Below is a small trained network, with its code and all its weights. Each question gives an input and a class and asks what happens when units are switched off, that is, made to give their printed mean instead of their output.

import numpy as np


def w(rows, s, z=0):
    codes = np.array(rows[::2]) - 128.0
    scale = np.full(codes.shape[1], s)
    scale[-1] = z or s
    return codes * scale


def f(y):
    return np.maximum(y, 0)


def log_softmax(a):
    a = a - a.max(-1, keepdims=True)
    return a - np.log(np.exp(a).sum(-1, keepdims=True))


def net(x, mask):
    res = np.array(x, float).reshape(1, 6) / 4 @ E
    y = f(res @ A[0][:, :-1].T + A[0][:, -1])
    res = res + np.where(mask, y, B[0][:, -1]) @ B[0][:, :-1]
    return log_softmax(res[-1] @ U[:, :-1].T + U[:, -1])


A, B = {}, {}
E = w([
[72,21,61,134,165,127,57,235,22,127,119,82],'x0',
[107,190,128,162,201,181,164,179,27,77,219,254],'x1',
[163,175,53,121,108,137,88,139,142,108,250,15],'x2',
[96,105,92,129,94,117,156,108,136,118,145,149],'x3',
[111,76,176,240,190,158,51,52,172,89,166,124],'x4',
[151,134,138,117,170,119,132,72,73,92,108,92],'x5',
],0.011)
A[0] = w([
[125,153,122,150,147,175,171,171,113,102,161,148,106],'n1',
[84,98,175,100,124,137,129,134,116,115,48,181,62],'n2',
[152,124,125,149,159,163,80,99,121,118,126,135,132],'n3',
[85,109,158,131,169,97,151,123,115,173,10,198,62],'n4',
[113,35,116,80,161,120,65,154,57,161,147,130,15],'n5',
[98,142,123,115,123,120,111,117,124,113,180,89,51],'n6',
[96,123,127,228,144,180,89,95,164,107,147,103,147],'n7',
[99,138,126,147,169,103,123,169,101,116,154,112,1],'n8',
[158,166,142,86,89,83,135,164,73,125,132,112,163],'n9',
[90,174,138,125,94,165,112,130,120,117,135,147,76],'n10',
[138,111,111,140,133,68,118,114,158,171,87,99,115],'n11',
[111,102,160,159,155,157,95,130,167,68,141,120,150],'n12',
[123,167,115,117,112,120,137,113,162,108,177,81,87],'n13',
[153,134,140,76,127,107,146,109,190,121,159,168,72],'n14',
[148,78,144,102,74,76,95,115,178,165,67,71,106],'n15',
[124,158,109,151,145,142,169,144,93,89,166,168,120],'n16',
[136,156,146,142,108,127,115,158,88,103,157,176,82],'n17',
[73,194,158,144,183,149,125,160,76,113,156,188,117],'n18',
[65,87,93,127,138,137,81,173,95,109,94,98,36],'n19',
[127,184,72,46,116,153,174,181,104,161,72,97,133],'n20',
[160,109,136,202,126,142,112,100,163,99,132,132,162],'n21',
[161,153,109,13,137,123,178,118,147,152,128,148,131],'n22',
[152,182,101,74,89,112,164,168,87,138,107,120,157],'n23',
[100,55,130,111,100,136,94,190,81,111,135,120,61],'n24',
[170,221,170,129,106,152,160,49,188,123,134,164,34],'n25',
[155,138,109,118,113,113,133,153,116,162,108,152,124],'n26',
[143,178,72,103,131,133,76,152,156,86,189,75,71],'n27',
[126,85,115,106,93,88,68,102,183,138,66,102,86],'n28',
[101,103,181,168,146,128,146,110,117,124,77,133,136],'n29',
[150,183,63,136,118,151,113,125,105,145,194,55,87],'n30',
[143,103,107,128,128,101,120,106,159,157,83,80,94],'n31',
[128,140,139,177,123,142,91,127,130,147,110,131,158],'n32',
[96,81,168,216,148,152,99,91,158,119,162,106,142],'n33',
[137,107,137,119,131,147,148,122,124,140,134,80,83],'n34',
],0.012,0.0027)
B[0] = w([
[147,178,89,117,147,93,97,100,106,137,156,209,193],'n1',
[67,92,87,107,198,186,155,79,209,232,114,119,204],'n2',
[106,119,135,91,90,120,138,137,131,96,155,136,180],'n3',
[69,61,75,174,163,214,131,75,192,236,143,101,236],'n4',
[164,96,117,153,103,112,107,201,146,67,61,88,222],'n5',
[123,140,104,136,176,117,129,109,167,181,140,75,169],'n6',
[50,74,225,50,119,107,162,84,102,83,186,113,232],'n7',
[176,133,130,171,129,113,92,122,124,122,149,88,172],'n8',
[98,111,151,54,117,112,139,130,139,120,132,116,179],'n9',
[172,128,140,138,149,109,148,92,105,98,90,127,151],'n10',
[187,182,85,109,126,73,124,122,69,125,137,166,193],'n11',
[67,157,167,110,101,85,192,74,145,89,152,130,201],'n12',
[84,141,101,222,155,118,122,90,132,187,87,103,184],'n13',
[161,107,174,156,136,156,104,158,147,92,82,70,180],'n14',
[201,208,86,144,143,112,126,120,47,146,181,179,249],'n15',
[203,190,103,152,121,106,105,125,68,155,151,167,202],'n16',
[148,199,93,135,125,124,104,118,67,128,144,145,181],'n17',
[208,182,88,146,119,88,140,78,66,171,167,180,236],'n18',
[194,127,152,169,123,166,51,193,152,7,46,99,212],'n19',
[83,92,211,60,34,84,185,148,123,124,158,126,210],'n20',
[131,50,190,47,78,84,140,103,131,86,144,87,198],'n21',
[132,115,174,86,116,87,170,167,170,88,151,86,200],'n22',
[16,80,189,65,67,46,181,65,146,88,144,116,198],'n23',
[166,100,124,142,110,120,128,185,180,66,82,78,206],'n24',
[184,93,145,229,98,188,27,219,141,18,2,97,255],'n25',
[99,91,135,102,69,141,133,120,136,115,172,122,160],'n26',
[99,91,48,134,225,217,131,85,201,202,149,108,212],'n27',
[153,204,69,140,132,117,98,106,40,131,144,191,226],'n28',
[116,117,127,122,128,129,146,122,180,197,144,123,189],'n29',
[82,85,59,154,199,190,152,66,201,208,131,107,213],'n30',
[165,168,66,159,137,134,112,123,67,130,200,213,199],'n31',
[88,104,144,84,142,127,141,123,120,117,132,147,163],'n32',
[103,88,198,47,68,100,186,99,126,88,195,99,236],'n33',
[117,129,118,139,165,115,147,72,120,115,104,190,152],'n34',
],0.0075,0.019)
U = w([
[66,101,203,37,97,24,151,133,116,85,176,102,237],'0',
[215,203,88,158,161,61,115,133,23,141,171,186,158],'1',
[74,89,83,165,222,198,128,123,190,225,129,85,105],'2',
[195,103,147,202,134,124,89,214,138,8,26,68,1],'3',
],0.011,0.00074)

Each question gives the input, the list of numbers given to net, and the class t.
The units are the neurons (one row each of A and B). Each row of codes is followed by its name. A weight is (code - 128) times the scale printed after its matrix; where a second scale follows, it is the last column's (A, B and U).
mask holds one flag per neuron, in row order. A switched-off neuron (its flag False) gives its mean, the last column of its row in B, instead of its output. The means were averaged over made-up inputs and are rounded, as every weight is.
A unit's drop is (log p(t) with every unit on - log p(t) with that unit switched off) / (log p(t) with every unit on - log p(t) with every unit switched off).
The circuit of an input: a set's keep is (log p(t) with only the set's units on - log p(t) with every unit switched off) / (log p(t) with every unit on - log p(t) with every unit switched off). Starting from the 12 units with the biggest drops (on a tie, the unit counted first), units are removed one at a time, each time the one whose removal leaves the highest keep (on an exact tie, the one counted first), for as long as the keep stays at least 0.8.
units of the circuit, in order: the units of the circuit, biggest drop first
most important unit: the unit with the biggest drop
top k neurons: the k neurons with the biggest drops, biggest first
drop when u is switched off: that unit's drop, to one decimal
input [5,4,-6,-5,-1,0], class 2: units of the circuit, in order	n4
input [-7,-8,-7,-4,7,-2], class 1: top 3 neurons	n15, n28, n31
input [-7,-6,0,-6,-5,-6], class 3: top 2 neurons	n25, n14
input [-8,-1,-1,-7,-7,-6], class 3: top 4 neurons	n25, n14, n7, n33
input [4,-4,2,1,-2,-4], class 1: top 2 neurons	n25, n15
input [-8,-7,7,6,-1,-8], class 3: top 4 neurons	n25, n14, n18, n4
input [6,-3,-7,-2,6,2], class 2: top 4 neurons	n4, n2, n25, n20
input [6,-4,3,-3,7,2], class 0: top 2 neurons	n25, n7
input [8,0,-1,7,8,-5], class 0: top 4 neurons	n33, n7, n25, n12
input [5,6,1,7,6,8], class 0: top 3 neurons	n7, n33, n15
input [5,1,-8,-2,6,2], class 2: top 2 neurons	n4, n2
input [-6,7,8,-2,-8,3], class 0: top 3 neurons	n23, n20, n22
input [-2,6,-7,-8,0,0], class 2: top 3 neurons	n4, n2, n15
input [-3,3,-7,-7,8,-8], class 0: units of the circuit, in order	n33
input [6,-5,-2,-4,-1,-3], class 3: top 4 neurons	n19, n5, n24, n18
input [-6,7,6,-2,-8,-1], class 0: top 2 neurons	n23, n20
input [6,-6,8,-1,-1,1], class 2: drop when n30 is switched off	2.2
input [4,-4,-8,4,-6,-8], class 2: drop when n4 is switched off	2.3
input [-4,-8,6,2,3,6], class 1: drop when n5 is switched off	0.0
input [0,-5,-8,1,-2,0], class 2: drop when n4 is switched off	1.2
input [-3,-3,8,-7,5,2], class 2: most important unit	n27
